Here is a tiny trained network, its code and every weight. The questions are about switching its units off for an input and a target symbol, where a switched-off unit gives its printed mean instead of its output.

import numpy as np


def w(rows, s, z=0):
    codes = np.array(rows[::2]) - 128.0
    scale = np.full(codes.shape[1], s)
    scale[-1] = z or s
    return codes * scale


def norm(h):
    return h / np.sqrt((h * h).mean(-1, keepdims=True) + 1e-5)


def f(y):
    return np.maximum(y, 0)


def softmax(a):
    e = np.exp(a - a.max(-1, keepdims=True))
    return e / e.sum(-1, keepdims=True)


def log_softmax(a):
    a = a - a.max(-1, keepdims=True)
    return a - np.log(np.exp(a).sum(-1, keepdims=True))


def net(x, mask):
    ids = ['ΓΨΩαδηθλμξ'.index(c) for c in x.split()]
    T = len(ids)
    res = E[ids] + P[:T]
    u = 0
    for l in range(3):
        r = norm(res)
        for j in range(3):
            rows = slice(2 * j, 2 * j + 2)
            q, k, v = (r @ M[l][rows].T for M in (Q, K, V))
            z = softmax(np.where(np.tri(T) > 0, q @ k.T / 2**0.5, -1e9)) @ v
            o = O[l][rows]
            res = res + np.where(mask[u + j], z, o[:, -1]) @ o[:, :-1]
        u += 3
        y = f(norm(res) @ A[l][:, :-1].T + A[l][:, -1])
        res = res + np.where(mask[u : u + 4], y, B[l][:, -1]) @ B[l][:, :-1]
        u += 4
    return log_softmax(norm(res)[-1] @ U[:, :-1].T + U[:, -1])


Q, K, V, O, A, B = {}, {}, {}, {}, {}, {}
E = w([
[117,207,103,166,139,75],'Γ',
[183,122,145,118,207,114],'Ψ',
[184,229,132,94,131,116],'Ω',
[154,229,127,154,144,160],'α',
[127,247,141,85,113,128],'δ',
[90,158,183,148,185,172],'η',
[48,146,74,192,84,166],'θ',
[184,132,177,147,86,168],'λ',
[137,98,66,179,41,145],'μ',
[167,138,40,166,129,163],'ξ',
],0.013)
P = w([
[173,163,179,254,164,56],'0',
[169,151,171,221,159,76],'1',
[163,138,167,200,158,91],'2',
[165,133,155,180,162,110],'3',
[159,126,148,166,160,127],'4',
[160,124,142,150,158,142],'5',
[159,114,138,133,160,160],'6',
[151,116,132,117,156,177],'7',
[151,111,127,97,154,199],'8',
[148,106,119,85,154,215],'9',
[147,109,104,72,153,240],'10',
],0.009)
Q[0] = w([
[28,48,74,82,31,54],'L0H1',
[73,37,212,36,17,4],'L0H1',
[57,116,179,171,95,155],'L0H2',
[252,168,144,201,132,239],'L0H2',
[28,24,125,100,83,63],'L0H3',
[156,133,36,190,176,174],'L0H3',
],0.022)
K[0] = w([
[69,169,155,162,172,56],'L0H1',
[156,154,154,225,122,30],'L0H1',
[94,49,98,144,143,80],'L0H2',
[97,69,79,92,145,253],'L0H2',
[145,145,194,208,168,46],'L0H3',
[88,109,145,37,155,123],'L0H3',
],0.023)
V[0] = w([
[186,107,169,164,25,163],'L0H1',
[194,129,28,144,100,132],'L0H1',
[178,158,5,110,128,100],'L0H2',
[138,78,119,46,113,36],'L0H2',
[80,139,120,118,35,91],'L0H3',
[87,168,242,115,147,165],'L0H3',
],0.021)
O[0] = w([
[98,15,90,83,237,122,184],'L0H1',
[175,75,154,208,199,97,156],'L0H1',
[235,102,68,216,96,47,120],'L0H2',
[188,42,47,129,215,191,1],'L0H2',
[223,40,207,132,100,193,57],'L0H3',
[178,161,85,2,57,102,149],'L0H3',
],0.0094,0.026)
A[0] = w([
[115,165,104,143,94,108,97],'L0N1',
[121,74,72,190,211,140,124],'L0N2',
[32,87,16,161,20,135,83],'L0N3',
[251,133,129,48,122,120,1],'L0N4',
],0.017,0.00085)
B[0] = w([
[133,153,117,69,110,197,255],'L0N1',
[151,211,221,128,102,123,224],'L0N2',
[145,86,67,190,108,246,201],'L0N3',
[207,154,198,96,91,154,157],'L0N4',
],0.014,0.0071)
Q[1] = w([
[92,106,115,117,198,108],'L1H1',
[84,152,31,202,5,171],'L1H1',
[55,111,53,118,160,64],'L1H2',
[83,177,55,186,60,162],'L1H2',
[93,137,176,142,167,76],'L1H3',
[222,28,190,169,169,94],'L1H3',
],0.021)
K[1] = w([
[119,82,100,112,131,121],'L1H1',
[82,167,106,221,156,145],'L1H1',
[110,120,180,141,152,119],'L1H2',
[132,146,201,52,142,122],'L1H2',
[121,141,174,205,122,126],'L1H3',
[255,111,126,156,177,102],'L1H3',
],0.029)
V[1] = w([
[111,110,76,152,65,95],'L1H1',
[81,148,117,198,133,40],'L1H1',
[90,33,135,112,19,142],'L1H2',
[3,169,123,245,201,78],'L1H2',
[153,95,68,220,95,68],'L1H3',
[147,204,186,56,179,184],'L1H3',
],0.0065)
O[1] = w([
[161,133,160,134,141,126,107],'L1H1',
[116,149,146,41,139,223,222],'L1H1',
[161,99,132,128,72,207,70],'L1H2',
[30,130,105,172,84,3,255],'L1H2',
[204,136,169,238,155,95,32],'L1H3',
[79,118,92,32,130,183,231],'L1H3',
],0.0041,0.0038)
A[1] = w([
[83,136,158,138,57,145,227],'L1N1',
[120,111,98,79,74,168,104],'L1N2',
[82,2,68,3,153,64,8],'L1N3',
[164,37,92,193,68,79,131],'L1N4',
],0.026,0.0015)
B[1] = w([
[177,95,116,142,100,166,225],'L1N1',
[140,144,150,165,165,67,196],'L1N2',
[52,3,144,82,70,86,249],'L1N3',
[58,191,179,201,149,96,155],'L1N4',
],0.025,0.016)
Q[2] = w([
[171,129,120,254,183,161],'L2H1',
[169,55,50,122,102,151],'L2H1',
[136,221,59,75,142,154],'L2H2',
[150,45,74,136,8,181],'L2H2',
[113,156,211,88,46,50],'L2H3',
[213,218,43,129,136,71],'L2H3',
],0.022)
K[2] = w([
[117,130,26,249,130,116],'L2H1',
[127,126,143,151,86,235],'L2H1',
[148,217,129,74,75,153],'L2H2',
[134,18,17,118,23,126],'L2H2',
[119,164,71,39,86,157],'L2H3',
[240,94,87,108,89,59],'L2H3',
],0.022)
V[2] = w([
[98,179,220,58,144,97],'L2H1',
[178,72,154,130,98,61],'L2H1',
[123,206,247,89,217,200],'L2H2',
[94,114,109,116,136,143],'L2H2',
[155,118,202,150,120,133],'L2H3',
[83,123,125,94,120,171],'L2H3',
],0.012)
O[2] = w([
[157,130,83,193,46,97,255],'L2H1',
[211,124,158,119,83,121,128],'L2H1',
[98,243,120,1,199,112,96],'L2H2',
[122,85,111,136,148,153,116],'L2H2',
[180,151,106,127,165,135,129],'L2H3',
[85,182,119,180,152,153,154],'L2H3',
],0.0067,0.0062)
A[2] = w([
[179,64,175,75,254,165,2],'L2N1',
[191,173,87,134,126,118,62],'L2N2',
[67,121,12,174,197,247,129],'L2N3',
[67,122,102,88,213,116,79],'L2N4',
],0.028,0.0019)
B[2] = w([
[138,113,196,49,193,182,166],'L2N1',
[107,91,105,134,169,128,254],'L2N2',
[79,122,98,139,177,253,191],'L2N3',
[168,100,150,179,109,112,209],'L2N4',
],0.035,0.0081)
U = w([
[187,66,94,160,127,103,85],'Γ',
[76,94,93,138,162,208,143],'Ψ',
[133,97,69,94,204,70,137],'Ω',
[128,121,1,161,66,61,4],'α',
[228,116,109,60,142,71,229],'δ',
[84,193,149,51,82,113,136],'η',
[181,91,184,156,40,174,61],'θ',
[69,15,145,80,100,69,154],'λ',
[148,88,217,74,205,142,143],'μ',
[105,141,172,207,153,50,154],'ξ',
],0.0084,0.0022)

Each question gives the input, a string of symbols that net reads in full, and the target symbol t.
The units are the heads (2 rows each of Q, K, V and O) and the neurons (one row each of A and B). Each row of codes is followed by its name. A weight is (code - 128) times the scale printed after its matrix; where a second scale follows, it is the last column's (O, A, B and U).
mask holds one flag per unit, layer by layer, with each layer's heads first. A switched-off unit (its flag False) gives its mean, the last column of its rows in O or B, instead of its output. The means were averaged over made-up inputs and are rounded, as every weight is.
A unit's drop is (log p(t) with every unit on - log p(t) with that unit switched off) / (log p(t) with every unit on - log p(t) with every unit switched off).
The circuit of an input: a set's keep is (log p(t) with only the set's units on - log p(t) with every unit switched off) / (log p(t) with every unit on - log p(t) with every unit switched off). Starting from the 12 units with the biggest drops (on a tie, the unit counted first), units are removed one at a time, each time the one whose removal leaves the highest keep (on an exact tie, the one counted first), for as long as the keep stays at least 0.8.
units of the circuit, in order: the units of the circuit, biggest drop first
unit that matters most: the unit with the biggest drop
top k neurons: the k neurons with the biggest drops, biggest first
drop of u: that unit's drop, to one decimal
input Ψ α ξ λ δ Ψ Ψ, target δ: unit that matters most -> L0H3
input Ω Ψ α η Ψ Ψ ξ λ Ψ, target ξ: units of the circuit, in order -> (L0H3 L1N3)
input δ η ξ Ω Ψ λ Γ μ, target Ψ: units of the circuit, in order -> (L0N3 L1N3)
input λ λ λ λ θ, target θ: units of the circuit, in order -> (L0H3 L1N1 L1N3)
input Ψ Ψ Ψ θ Γ, target θ: units of the circuit, in order -> (L1N1 L0H3 L1N3)
input Ψ Ψ Ψ μ λ, target μ: units of the circuit, in order -> (L0H3 L0H1 L2N1)
input λ Ψ θ ξ λ Ψ λ Ψ Γ θ η, target θ: units of the circuit, in order -> (L1N1 L0H3 L0H1)
input Ψ Ψ Ψ Ψ Ψ Ψ, target Ψ: top 2 neurons -> (L2N3 L1N3)
input θ Ω α, target θ: units of the circuit, in order -> (L1N1 L0H3 L1N3)
input θ η Ω, target θ: units of the circuit, in order -> (L0H3 L1N1 L1N3)
input η ξ θ θ μ η δ, target μ: top 2 neurons -> (L2N1 L1N3)
input Γ Ψ Γ Ψ η θ η δ Ψ Ψ, target δ: top 2 neurons -> (L1N3 L1N2)
input ξ ξ μ α, target ξ: top 2 neurons -> (L1N4 L0N1)
input Ψ Ψ α ξ Ω η Ψ η μ α, target μ: unit that matters most -> L0N2
input Ψ δ μ, target Γ: top 2 neurons -> (L1N2 L1N3)
input λ η α θ α δ Ω, target δ: top 2 neurons -> (L1N3 L0N4)
input α θ Ψ η δ δ Ψ μ λ, target μ: top 2 neurons -> (L0N2 L2N1)
input θ ξ θ, target θ: top 2 neurons -> (L1N3 L1N1)
input λ η Ψ μ, target Ψ: top 3 neurons -> (L0N3 L1N3 L2N3)
input Ω θ ξ, target ξ: top neuron -> (L1N4)
input θ λ Γ λ Ψ Ψ θ, target Ψ: top 2 neurons -> (L0N3 L1N3)
input Ψ θ η θ Ψ, target θ: top 2 neurons -> (L1N1 L1N3)
input ξ α Ψ Ψ Ψ Ψ Ψ λ Ψ η Γ, target η: drop of L0H1 -> 0.6
